Below are the code and all the weights of a small trained network. Each question names an input and a target symbol and asks about switching units off, where a switched-off unit gives its printed mean instead of its output.

import numpy as np


def w(rows, s, z=0):
    codes = np.array(rows[::2]) - 128.0
    scale = np.full(codes.shape[1], s)
    scale[-1] = z or s
    return codes * scale


def norm(h):
    return h / np.sqrt((h * h).mean(-1, keepdims=True) + 1e-5)


def f(y):
    return y / 2 * (1 + np.tanh(0.7978845608 * (y + 0.044715 * y**3)))


def softmax(a):
    e = np.exp(a - a.max(-1, keepdims=True))
    return e / e.sum(-1, keepdims=True)


def log_softmax(a):
    a = a - a.max(-1, keepdims=True)
    return a - np.log(np.exp(a).sum(-1, keepdims=True))


def net(x, mask):
    ids = ['ΘΣαβεηπφ'.index(c) for c in x.split()]
    T = len(ids)
    res = E[ids] + P[:T]
    q, k, v = (norm(res) @ M[0].T for M in (Q, K, V))
    z = softmax(np.where(np.tri(T) > 0, q @ k.T / 4**0.5, -1e9)) @ v
    res = res + np.where(mask[0], z, O[0][:, -1]) @ O[0][:, :-1]
    y = f(norm(res) @ A[0][:, :-1].T + A[0][:, -1])
    res = res + np.where(mask[1:25], y, B[0][:, -1]) @ B[0][:, :-1]
    return log_softmax(norm(res)[-1] @ U[:, :-1].T + U[:, -1])


Q, K, V, O, A, B = {}, {}, {}, {}, {}, {}
E = w([
[102,165,43,222,78,184,57],'Θ',
[221,76,38,194,134,175,119],'Σ',
[161,165,153,190,142,175,157],'α',
[123,118,189,186,113,186,147],'β',
[170,208,32,160,52,4,117],'ε',
[84,96,192,220,72,128,47],'η',
[119,188,37,155,74,35,168],'π',
[179,142,180,119,169,18,144],'φ',
],0.015)
P = w([
[8,146,173,2,149,154,80],'0',
[193,255,111,241,66,132,111],'1',
[156,162,103,203,151,174,91],'2',
[208,153,129,216,161,157,152],'3',
[166,123,105,218,135,156,95],'4',
[215,131,150,206,168,142,135],'5',
[193,106,154,195,155,120,91],'6',
[137,81,86,200,115,140,36],'7',
[216,106,156,187,178,140,115],'8',
],0.009)
Q[0] = w([
[85,160,119,84,100,64,206],'head 0',
[66,25,108,118,132,250,89],'head 0',
[127,164,96,135,171,70,67],'head 0',
[218,3,118,179,162,203,125],'head 0',
],0.0082)
K[0] = w([
[255,134,103,157,220,161,124],'head 0',
[48,224,252,170,80,40,217],'head 0',
[104,145,32,90,169,152,70],'head 0',
[40,151,191,31,138,111,124],'head 0',
],0.0089)
V[0] = w([
[144,255,172,94,245,198,170],'head 0',
[21,134,118,129,25,84,149],'head 0',
[160,136,148,172,102,235,35],'head 0',
[245,198,94,254,135,100,85],'head 0',
],0.0063)
O[0] = w([
[160,188,72,120,177,108,53,88],'head 0',
[197,105,51,144,97,171,188,134],'head 0',
[39,143,82,105,187,249,92,254],'head 0',
[80,82,108,93,211,1,158,203],'head 0',
],0.0084,0.0046)
A[0] = w([
[98,85,125,156,224,141,72,190],'neuron 0',
[134,208,141,109,6,129,148,255],'neuron 1',
[128,118,205,128,123,133,122,133],'neuron 2',
[122,41,166,179,200,156,109,113],'neuron 3',
[129,114,172,101,165,86,120,177],'neuron 4',
[189,145,101,102,40,154,219,156],'neuron 5',
[165,93,90,137,89,163,129,182],'neuron 6',
[165,146,145,140,113,56,112,147],'neuron 7',
[164,157,31,159,155,157,116,185],'neuron 8',
[166,63,131,116,109,97,93,81],'neuron 9',
[98,103,113,37,160,97,132,146],'neuron 10',
[135,69,133,181,91,88,203,94],'neuron 11',
[162,106,163,220,196,131,131,176],'neuron 12',
[163,138,76,61,162,46,112,161],'neuron 13',
[71,83,18,100,98,106,75,234],'neuron 14',
[103,215,158,126,168,169,83,184],'neuron 15',
[142,118,126,211,91,179,92,196],'neuron 16',
[121,92,193,144,119,109,96,138],'neuron 17',
[55,230,154,136,62,134,187,172],'neuron 18',
[138,175,118,196,57,69,131,147],'neuron 19',
[37,189,99,149,127,154,106,143],'neuron 20',
[85,174,126,202,145,57,145,129],'neuron 21',
[176,106,98,198,65,30,94,179],'neuron 22',
[38,158,62,94,183,113,229,150],'neuron 23',
],0.011,0.0035)
B[0] = w([
[122,91,126,77,103,124,169,238],'neuron 0',
[100,37,155,2,225,213,100,164],'neuron 1',
[178,153,60,137,153,169,150,134],'neuron 2',
[162,122,145,76,201,176,142,206],'neuron 3',
[150,95,148,182,97,114,141,161],'neuron 4',
[27,153,182,98,120,134,21,172],'neuron 5',
[80,129,220,159,96,82,164,197],'neuron 6',
[52,109,77,127,146,199,151,162],'neuron 7',
[80,92,138,111,107,93,139,244],'neuron 8',
[95,182,119,124,96,188,131,136],'neuron 9',
[180,90,209,192,86,44,143,153],'neuron 10',
[68,191,29,50,71,160,130,152],'neuron 11',
[112,108,96,129,138,120,147,241],'neuron 12',
[123,25,126,190,124,171,137,176],'neuron 13',
[162,132,198,123,194,140,163,200],'neuron 14',
[98,88,20,63,165,142,141,183],'neuron 15',
[171,128,138,157,158,22,140,255],'neuron 16',
[137,138,85,135,128,113,156,144],'neuron 17',
[137,84,130,102,238,232,153,142],'neuron 18',
[160,138,194,89,167,134,175,176],'neuron 19',
[163,98,138,83,137,179,177,184],'neuron 20',
[122,90,181,40,152,199,105,190],'neuron 21',
[118,141,114,62,182,134,172,215],'neuron 22',
[151,77,205,89,146,82,44,174],'neuron 23',
],0.0071,0.01)
U = w([
[159,73,53,201,164,64,181,254],'Θ',
[91,92,105,30,190,193,134,106],'Σ',
[110,153,11,118,168,43,2,63],'α',
[186,108,94,115,92,141,12,82],'β',
[37,186,76,123,118,56,180,18],'ε',
[70,107,159,184,76,129,77,179],'η',
[146,125,141,57,16,107,110,128],'π',
[202,196,166,116,173,33,63,78],'φ',
],0.0077,0.0022)

Each question gives the input, a string of symbols that net reads in full, and the target symbol t.
The units are the heads (4 rows each of Q, K, V and O) and the neurons (one row each of A and B). Each row of codes is followed by its name. A weight is (code - 128) times the scale printed after its matrix; where a second scale follows, it is the last column's (O, A, B and U).
mask holds one flag per unit, heads first, then neurons. A switched-off unit (its flag False) gives its mean, the last column of its rows in O or B, instead of its output. The means were averaged over made-up inputs and are rounded, as every weight is.
A unit's drop is (log p(t) with every unit on - log p(t) with that unit switched off) / (log p(t) with every unit on - log p(t) with every unit switched off).
The circuit of an input: a set's keep is (log p(t) with only the set's units on - log p(t) with every unit switched off) / (log p(t) with every unit on - log p(t) with every unit switched off). Starting from the 12 units with the biggest drops (on a tie, the unit counted first), units are removed one at a time, each time the one whose removal leaves the highest keep (on an exact tie, the one counted first), for as long as the keep stays at least 0.8.
units of the circuit, in order: the units of the circuit, biggest drop first
k most important neurons: the k neurons with the biggest drops, biggest first
drop of u: that unit's drop, to one decimal
input φ Σ Θ β φ η, target φ: units of the circuit, in order -> (head 0; neuron 16)
input Θ Σ π Σ Θ, target Θ: units of the circuit, in order -> (neuron 16; neuron 5)
input π π η Σ Θ Σ η Σ, target π: units of the circuit, in order -> (head 0; neuron 5; neuron 11; neuron 6)
input η Σ Σ φ Σ Θ β, target η: units of the circuit, in order -> (head 0; neuron 22; neuron 5; neuron 6)
input η Σ π α Θ, target η: units of the circuit, in order -> (head 0; neuron 6; neuron 22)
input φ π Σ Σ Θ Σ Θ, target φ: units of the circuit, in order -> (head 0; neuron 19)
input φ Σ Θ η β, target φ: units of the circuit, in order -> (head 0; neuron 16)
input φ Σ Θ η α φ π η α, target φ: units of the circuit, in order -> (head 0; neuron 13)
input φ φ Σ α, target φ: units of the circuit, in order -> (head 0)
input Θ Σ Σ Σ η Θ, target Θ: 2 most important neurons -> (neuron 16; neuron 21)
input η η Σ φ φ Σ Σ, target η: 2 most important neurons -> (neuron 5; neuron 6)
input η φ η Θ η, target Θ: 2 most important neurons -> (neuron 16; neuron 21)
input Θ ε Σ η β Σ η, target Θ: 2 most important neurons -> (neuron 16; neuron 1)
input η β α Σ Σ α Σ α, target η: 3 most important neurons -> (neuron 5; neuron 22; neuron 6)
input ε β φ α, target ε: 2 most important neurons -> (neuron 11; neuron 5)
input φ β φ η φ η φ η, target φ: drop of head 0 -> 0.5
input φ Σ η Σ Σ Σ φ Σ, target φ: drop of neuron 23 -> -0.1
input φ α α Σ, target φ: drop of head 0 -> 1.0
